B, the same points and some others measured another way; then each row and its match in B:
B:
0: [  52   -9  -13  -56    4   14   12  -24    6 -136  112   -6  -10    8
   77   39  -51  -79  -42  -41   87  -35  137  -94   16  100   64  -32]
1: [ -44  -28  -26  -57  -45  -51  123   37  -74  221  -79  -33  -47 -106
 -122 -239   73  206   -8  110  -42  -51  -86  169  -31   -7  -67  138]
2: [  29   78 -125 -225   36 -146   32   30  -55   88  365 -120  118  165
   60  -44  -71   40  -88  167  145   -1   45   34  130  -32  -40   13]
3: [ 147 -198  113   86   90  234  268   11 -132 -193  134   19  142   35
   79    7  -70  -61 -118  135   63   30  195   -1   46   92  173   56]
4: [  -9   19  -60  -73  -18  -34   41  -79  -36   71  -15  -35  -84  -88
  -28 -115   25   32   53   30   49  -31    2   19    6   64  -61   73]
5: [ -69  110  -92 -153  -68 -146  -21   -3   27  138  -10  -31 -121  -97
  -15 -147   62  104   38  -28   10  -61  -41   -2   26   13  -89   66]
6: [  51  -26   23 -112    3 -102   68  -22  -17  -10  220  -89   -4   13
   62  -68  -82  -60  -25   55  158  -84  113   15   59   27    7   -6]
7: [  58 -114   24   58    9  122   55   53  -43 -102  -47   32   37   -6
  -49   17  -21   34  -90    0  -38   -5   82    4  -84   92   96    3]
8: [ 101 -242  128  119   22  101  145  -64 -106  -48  -70  -44   -6  -76
 -112  -62  -81  -52    1   71   68  -64  104  117 -114   93   48   17]
9: [   9 -208   80  113  -43    8   34   65  -76  127 -272  -29  -52 -103
 -273 -121  -19  137   12   33  -92  -53  -58  203 -215    2  -37   31]
10: [ 127  109 -103 -245  112    8   55  106  -15 -285  650  -34  271  339
  343  202 -146 -136 -243  105  202   74  274 -227  269   35  185  -80]
11: [  14    4  145   12    0   89  125   71  -33  -78 -303  147 -262 -235
  138  -51   49 -100  348 -101 -134  218   13 -308  229 -219  -86  149]
12: [ -24   44 -138  -52  -33   14  -48  -33    3   11  -37    1  -25  -29
  -60  -31   52   97  -75  -37  -15  -50    4    6  -92  158    8   23]
13: [-129  287 -211 -310  -72 -244  -48   35   42  252   89  -33 -125  -56
   64 -188  120  177   74   13   -7   12 -124  -60  167  -82 -173  121]
14: [ 132 -124   97   20   96  188  196  159 -113 -199  144   61  147  111
  138   83  -77  -44  -79  110  -21  149  159 -119  150  -68  146   43]
15: [  94  -78  -38    9   46   58 -101  -37  -41 -155   25  -35   23   96
  -45  172 -130 -130   25  -21   56   66  109 -101  -58   53    7  -90]
16: [ 163 -290  186  152   71  228  234   52 -118 -228   69   14  135   32
   10   34 -113  -76 -138   93   49  -20  215   47  -49   94  203   -3]
17: [-140  292 -197 -254  -85 -116  -60  268   97   97   58  102  -16    9
  113  -85  173  295 -133  -81 -181   41  -85 -139  131  -55   10   97]
18: [-187  131 -159   13 -144  -72 -316   68   55  263 -801  126 -419 -299
 -320  -67  189  224  391 -268 -388  177 -342 -136 -175 -146 -318   95]
19: [  24  -25   25  -40   12   28  155  -41  -88   58  -58   -1 -101 -121
   29 -132   22   -8  140   77   18   62    8  -33  111  -47  -71  133]
20: [  -8 -102    2  101  -67   55 -263  285   74 -126 -322  104  -14   51
 -207  198  -43  121  -90 -229 -265   47  -12  -79 -264  -12   83 -143]
21: [ -59  223 -164 -176  -27  -24  -54   70   49  -33   14   82  -87  -29
  145    6   95   64   35  -92  -72   97   -9 -240  146  -10  -32   72]
22: [  54  -14  -31  -13   38  100   23   18  -51 -112  -30   43  -12   11
   42   69  -22  -43   44   -3  -26  115   64 -142   54    5   12   28]
23: [  -2  104   32 -238   -1  -80  384   36  -32   40  474  -34   73  -52
  304 -305   79   94 -192  183  182 -153  147   45  296   57  119  188]
24: [ -77   94  -72  -71  -71   17   49  117   36   47 -101   91  -70 -120
   14 -131  150  211  -86  -64 -131  -36  -37  -32    2   65   40  111]
25: [ -26  113 -104 -108  -11  -16   -7  -54  -15   33  -62   23 -129  -92
   41  -53   56   10  134  -24   -7   71  -22 -132   91    4  -95   84]
26: [ 107  -28   63  -30   53  120  146  -34  -20 -273  204   38   17    2
  222   57  -63 -172  -38  -13  126    9  231 -191  140  100  141    6]
27: [ 56 -97   7  15  17  65  48  35 -56 -49   7 -11  39  25 -45   8 -47  19
 -54  43   4   6  68  16 -45  50  43   8]
28: [ 145 -251   96  118   57  207  139  144  -68 -245  169   17  255  152
  -23  102 -108   29 -341   71   18  -71  221   92 -137  173  288  -73]
29: [ -84   33  -76  -80  -88 -159  -92   17   14  213 -176  -43 -152 -118
 -175 -153   48  154   71  -42  -53  -67 -118   90 -108   -5 -135   43]
30: [  32  -79  -51   29   -6   34 -102   21  -31  -23 -128   -8  -11   21
 -147   75  -53   27    4  -34  -51   30    5   -4 -137   47  -14  -40]
31: [  30 -101   51   36  -46   -4   17  -49   11  -51  -68  -19  -93 -108
  -70  -61  -28  -27  -16  -67   51 -131   83   36 -117  129   34  -21]
32: [  76 -113  -39   14   58   73  -17   78 -104  -26    6  -27  108  134
 -103   93  -96   25  -35   96  -33  113   27   14  -48  -28    4  -20]
33: [-108  208 -138 -165  -96 -111  -73  -13   88   67  -85   47 -198 -162
   47 -117  134  105   53 -143  -42  -53  -47 -124   37   75  -68   75]
34: [ -48   42  -81  -35  -84  -46 -141   11   85  -31 -135   30 -118  -90
  -78   -2   40   65  -37 -167  -48  -98   12  -49 -145  139   11  -38]
35: [  40  -59 -136  -30    5 -127 -340  -75  -28   54 -137 -130  -69  114
 -270  182 -176  -93  174  -45   31   79  -50  -11 -196  -33 -200 -158]
36: [ -81  130 -137 -132  -67 -101 -130  161   51  102 -100   36  -64   -9
  -58  -28   70  181   -6  -79 -146   44  -94  -62   -9  -56  -66   29]
37: [  21  -86  -66  107  -51   80 -287   13   83 -202 -268   53  -73   -4
 -184  219  -54  -32  -45 -257  -96  -41   63  -98 -309  195   66 -168]
38: [ -10  -82 -120 -118  -73 -253 -172   84   39  144  280 -204  184  200
 -250  -36 -128  184 -359   59  132 -301   34  347 -302  181   59 -172]
39: [  55  -17   30  -28   40  119  164   86  -69  -98   54   63   30  -11
  119  -29   18   16  -22   51  -32   91   89 -110  133  -21   72   96]
40: [  61 -198    0   83  -14   33 -128  140  -16  -67  -51  -40  125  134
 -235  120 -121   83 -197  -26  -59  -67   59  126 -275   98  101 -138]
41: [ 129 -143    5   63   88  172   26   34 -108 -175   32    4  114  129
  -20  159 -118  -84  -23   71    5  138  117  -78  -16   18   62  -34]
42: [  83   12  115 -129   68   12  289    1  -89  -76  233    5  -45  -52
  281 -106  -37 -145  138  125  134  105  150 -173  353 -135   -7  139]
43: [  70   51   36  -99   46   67  175  -73  -31 -180  182   38  -66  -61
  264  -23  -11 -166   76    9  126   54  175 -225  242   30   45   83]
44: [  19  -24   15  -36   -9    9  -64  275    7  -65  -47   65   43   85
  -17   92  -37   93  -58  -51 -153  109   18 -105    4 -126   52  -32]
45: [-135  123 -239  -66 -166 -126 -373   98  201    9 -161   27  -65  -17
 -216   56   89  248 -258 -298 -131 -232  -50   39 -372  297   70 -147]
46: [  18   71  -40 -125    3  -69  -42  -13    3  -49   59  -11  -95  -14
   86   25  -43  -90  112  -42   57   58   58 -166  112  -39  -66    5]
47: [ -32   50  -59  -78  -47  -62  -28   -9   10   54  -74   -5 -116  -92
  -30  -73   32   48   60  -45  -10  -18  -16  -35  -11   27  -61   43]
48: [ 202 -274  176  121  108  221  227  -56 -131 -281  160  -18  118   56
   70   82 -166 -207  -68  109  155    8  270  -17   12  109  176  -25]
49: [  -3  -63 -104  -55  -30 -102 -111   71  -32  142   18 -101   75  103
 -222  -20  -61  156 -114   66   -8  -62  -46  181 -177   41  -42  -52]
50: [  29  149   55 -152   65   43  179   69  -72  -68  -32  123 -191 -111
  318  -27   34 -144  379   20  -57  344   25 -421  468 -321 -133  193]
51: [  90 -219   50  167    3  125  -91  -91  -39 -140 -257   -8  -89  -65
 -192  113 -103 -119   82  -93   -2  -13   81   -8 -233  128    7  -89]
52: [  85 -140   81   -7   19  -40   68 -112  -70  -14   50 -100  -63  -47
  -45  -54 -119 -131   90   58  158  -57  104   50  -19   29  -44  -14]
53: [  55 -109   35   35   38   83   90   15 -112   10 -104   -1  -21  -29
  -66  -33  -32    1   82   80  -32   97   13   -2    8  -51  -37   69]
54: [  70  -84   21  -12   18   21  -10   36  -19 -122   76  -21   33   60
   -1   77  -92  -58  -50  -13   49   -2  121  -45  -34   46   59  -61]
55: [  16   89  -21 -225   38 -125  173   70  -84  122  275  -62   23   44
  153 -145  -19   30   60  187   93   91   21  -38  289 -177  -81  131]
56: [  80 -106  111  -41   14  -46  133    0  -36  -58  164  -62   -5  -14
   57  -67 -101  -88  -11   61  141  -75  142   18   53    6   41    0]
57: [ -76   99 -136  -83  -46  -12  -26   95  -17  138 -163   48  -63  -63
  -79  -97  118  212   11   -9 -154   60 -118  -15  -12  -13  -71  109]
58: [ -63  102 -178 -151  -61 -207 -205  -78   20  184  -73  -97 -144  -34
 -152  -54   -9   52  125  -39   34  -31  -98   23  -78   10 -198  -16]
59: [-135  326 -232 -204 -134  -88 -240   93  232 -143   14  130 -139  -65
  155   57  155  112 -154 -338  -91 -111   39 -281  -16  214   91  -45]
60: [  -6   31 -102  -66  -15   -9  -32  -27  -10    8  -11  -11  -36  -19
  -34  -17   16   46  -17  -16    7  -11   10  -27  -34   87  -16   23]
61: [ -61   91 -117 -121  -61 -102  -98  106   41   78  -27    5  -38   -3
  -54  -40   44  153  -49  -54  -72  -20  -45  -17  -38   10  -32   11]
62: [  72  -42    9   42   43  204   29  144  -30 -233  -61  126   50   45
   76  149  -12   -9  -50  -57 -126  150  104 -206   42    9  128    8]
63: [  26  -26  -73  -21    7   95   88   30  -46  -44   93   10  102   34
   -9  -39   33  120 -199   59    0  -52   67   55  -54  163  115   45]
64: [ 103 -153   99   60   36   20   24 -234  -86  -63 -146  -76 -202 -142
  -58    3 -133 -275  315   -5  155   36   93  -78   -6    4 -134   -4]
65: [  29  104 -149 -166   29 -116 -174  -88   -6  -19  102  -77  -74   84
   30  116  -99 -137  162  -23  106  109   32 -179   84  -39 -145  -52]
66: [ 102 -128   53   19   29   38    7  -11  -27 -158   96  -42   35   54
    0   83 -127 -115  -42   -7  100  -32  161  -32  -48   79   74  -77]
67: [ 114 -277  248   57   61   56  447  -59 -222  132   67  -97    5 -132
  -27 -305  -66  -17   90  310  139  -29   81  233  111  -91  -21  191]
68: [ 143 -160  143  106   80  311  242  177  -72 -345   97  144  164   60
  178  103  -34  -33 -197   25  -63   84  236 -148   80   72  292   35]
69: [ -95  106 -114  -70  -85  -55 -113   90   48   93 -234   66 -143 -113
  -88  -61  110  172   42 -124 -166   17 -103  -63  -63    5  -68   51]
70: [  98 -160  206   61   20  178  346   74  -45 -217  158   71   62  -85
  179 -110   -1  -23 -183   46   62 -107  238   -8   78  124  255   82]
71: [ 104 -133   73   33   59  104  102   13  -94 -118   23   -3   28   29
   19   43  -94  -90   33   63   33   82  110  -63   40  -17   37   13]

[-172 -189   32   63  -58  -85  103   41   93   61 -129   19  -92  -16
 -132   79  204   -3  -70  106    4  -31   16  162 -169  -68   27  -25
   12] -> 44
[-110 -162   85  139 -216  262  -32  -70  145  105 -159  -68  -65  -34
   97  151  -16  111    4  232  -71  217   12  156    4  181  -35 -205
   49] -> 0
[ -93 -198   72   34 -208  163  -96 -186   85   81  -40  123  -66  -81
 -116  304   44   51  -76   79 -143  -52   35  210    4   -8 -327 -204
 -158] -> 32
[-406  -85   16   32  206 -599  103 -127 -102   76  227  334 -205 -145
 -474 -111   99  182 -204 -321 -412  -96  -15  274 -200 -402  232  695
 -196] -> 18
[-146  142   56  -28  123  -80  -80 -203  -16  -19  125   62  -53  -92
 -237   55  -49  -27  -29 -232 -142 -158  100   39   40  -70  -53  145
 -176] -> 29
[-150  115  -16   79   12 -175   91  126  -73   50  -21 -232  -10   -8
   35 -134  174 -211  306  153  -28  309 -104    9 -181    3  421   29
  182] -> 21
[ -37   31   97   63  -82  337 -123 -182  140   12  -79  -70  -30  -28
   27  173 -129   60  -24   20   -8   21  144   21  138  228 -166 -196
  -36] -> 63
[  86 -109   81   -1 -275  333 -191 -138   79   72 -109  -63   23    1
   81  369  125 -189  170  280   48   68   28   71   43  140 -329 -577
  -27] -> 2
[-109  166  126  -18  114    6  -90 -120   57    5   23  -73  -39  -44
  -41   27    1 -128   82  -24    2  -51   64   -5   42   45  135  -31
  -46] -> 56
[-124  -93  142   43  146   37  -17  -96  227   -6 -147   83 -156   44
 -129   77   50  126 -258  -60  110 -216  233   51    6   66    1   40
  -21] -> 16
[ 121  229  181 -168  549 -198 -402 -426   47 -133  220  317 -176  191
 -353  135   58  -53 -187 -499  135 -482  488 -222  178  -38 -107  166
 -159] -> 67
[ -23 -203  234   29   -7  105 -285 -316  164  116   -2  258 -210   58
  -14  266   21  171 -149   73 -105   18  155  141   96   97  -98 -105
  -70] -> 19
[-128 -159  184   -7   90  106 -184 -382  194   13   27  369 -196  -56
 -304  282 -122  307 -444 -269 -136 -397  296  167  152  -14 -389  122
 -304] -> 9
[  -9   26  141   63    3  263 -216 -253  134   25  -27   22  -90   22
   29  163 -127  110  -46  -20  -35   44  191    1  154  228 -107 -118
  -21] -> 3
[-343  102  -69   50  148 -304  212   -6  -62  -30   88    8  -52 -157
 -366 -154  -13   61 -105 -311 -207 -124   38  110 -134 -201  143  477
 -109] -> 51
[ -70  124    9   46   45  -57   56  113    4    0  -90 -249    6   36
   34  -66  183 -245  241  136  132  153   -4  -62 -129   72  286 -115
  177] -> 17
[-157   -9   59   47   99   91  152   62  218  -58 -233 -122  -49   -4
 -123    7   75  -11 -186  -24  225 -276  189    5  -54   71    5  -45
    9] -> 28
[-248 -128   35  291 -379  376  203  171  166  158 -311 -392   -1 -104
  344  -56  -93  131  170  487  -82  591 -180  188  -84  339  304 -197
  260] -> 59
[ -23  -98   98  -16   29 -129  -43   32   67   54  -98  -20  -85   89
  -29  111  341 -224  118  212  144   -8   22   38 -156  -47  134 -220
   89] -> 13
[-109  181   89  106   57  150  -65  -93   83   18  -29 -180  -43  -14
   91  -65 -145   35   98   12  -35  215   87  -45   81  235  238   28
   98] -> 68
[-175  158  -18   31  119 -123  124   44   -1  -42  -20 -149   -3  -54
 -160  -94   67 -130   56 -101   30  -59   57  -18  -96  -37  171  123
   14] -> 12
[-175 -198   72   90  -13  -59   41  -53  118   67 -103  104 -144   -9
 -136   73  103  137 -163   34  -54   -4   85  164  -91  -22   32   81
   -5] -> 69
[-274   96   -8   37 -100 -113  141   42  -66   64   33 -158   32 -203
  -94  -30   53 -165  183   61 -194   88 -170  153 -134 -112  152   49
  -75] -> 15
[-165 -155   92  150 -199  170  -32  -93  109  134  -92  -25  -99  -61
   81   99  -48  154   12  202 -181  294  -29  198  -14  138   63  -65
   37] -> 62
[-101  -94  177   30  115  -85  -50  -34  152   69 -112   32 -153   78
   -2   48  189  -27  -42  136   97   -7   95   60  -78   31  230  -44
   78] -> 39
[-261   -8    5   13   63 -228  160   34   13    4  -15   -1  -49 -109
 -262  -28  140  -68  -63  -92  -66 -173    2  130 -164 -184   83  180
  -92] -> 30
[-424  110 -105  163 -155   -3  303   52  -55   35    3 -211   50 -307
 -161 -151 -197  113   26 -103 -344  172 -148  204  -97  -40  120  321
  -87] -> 37
[-252 -106  -34   37  -11  -33  239   57  120  -41 -162  -13  -27 -115
 -310   72  107   18 -242 -114   44 -349  102  146 -136 -119 -182   65
 -133] -> 40
[-121 -167   80   39   28  -24   26  -39  148   24 -131   77 -119   26
 -153  117  156   41 -169   19   66 -153  134  103  -84  -22  -53  -25
  -17] -> 27
[ -69 -213  209   38   50 -353 -195  -66   10  215   38  168 -238  138
   93   39  362  -77  205  342 -112  398  -94  160 -194  -83  511   -1
  180] -> 50
[  77   20  207   30  -35  159 -382 -280   48  122   63   28 -119   89
  187  182    2  -39  215  199  -82  336   56    7  122  218  121 -255
   76] -> 42
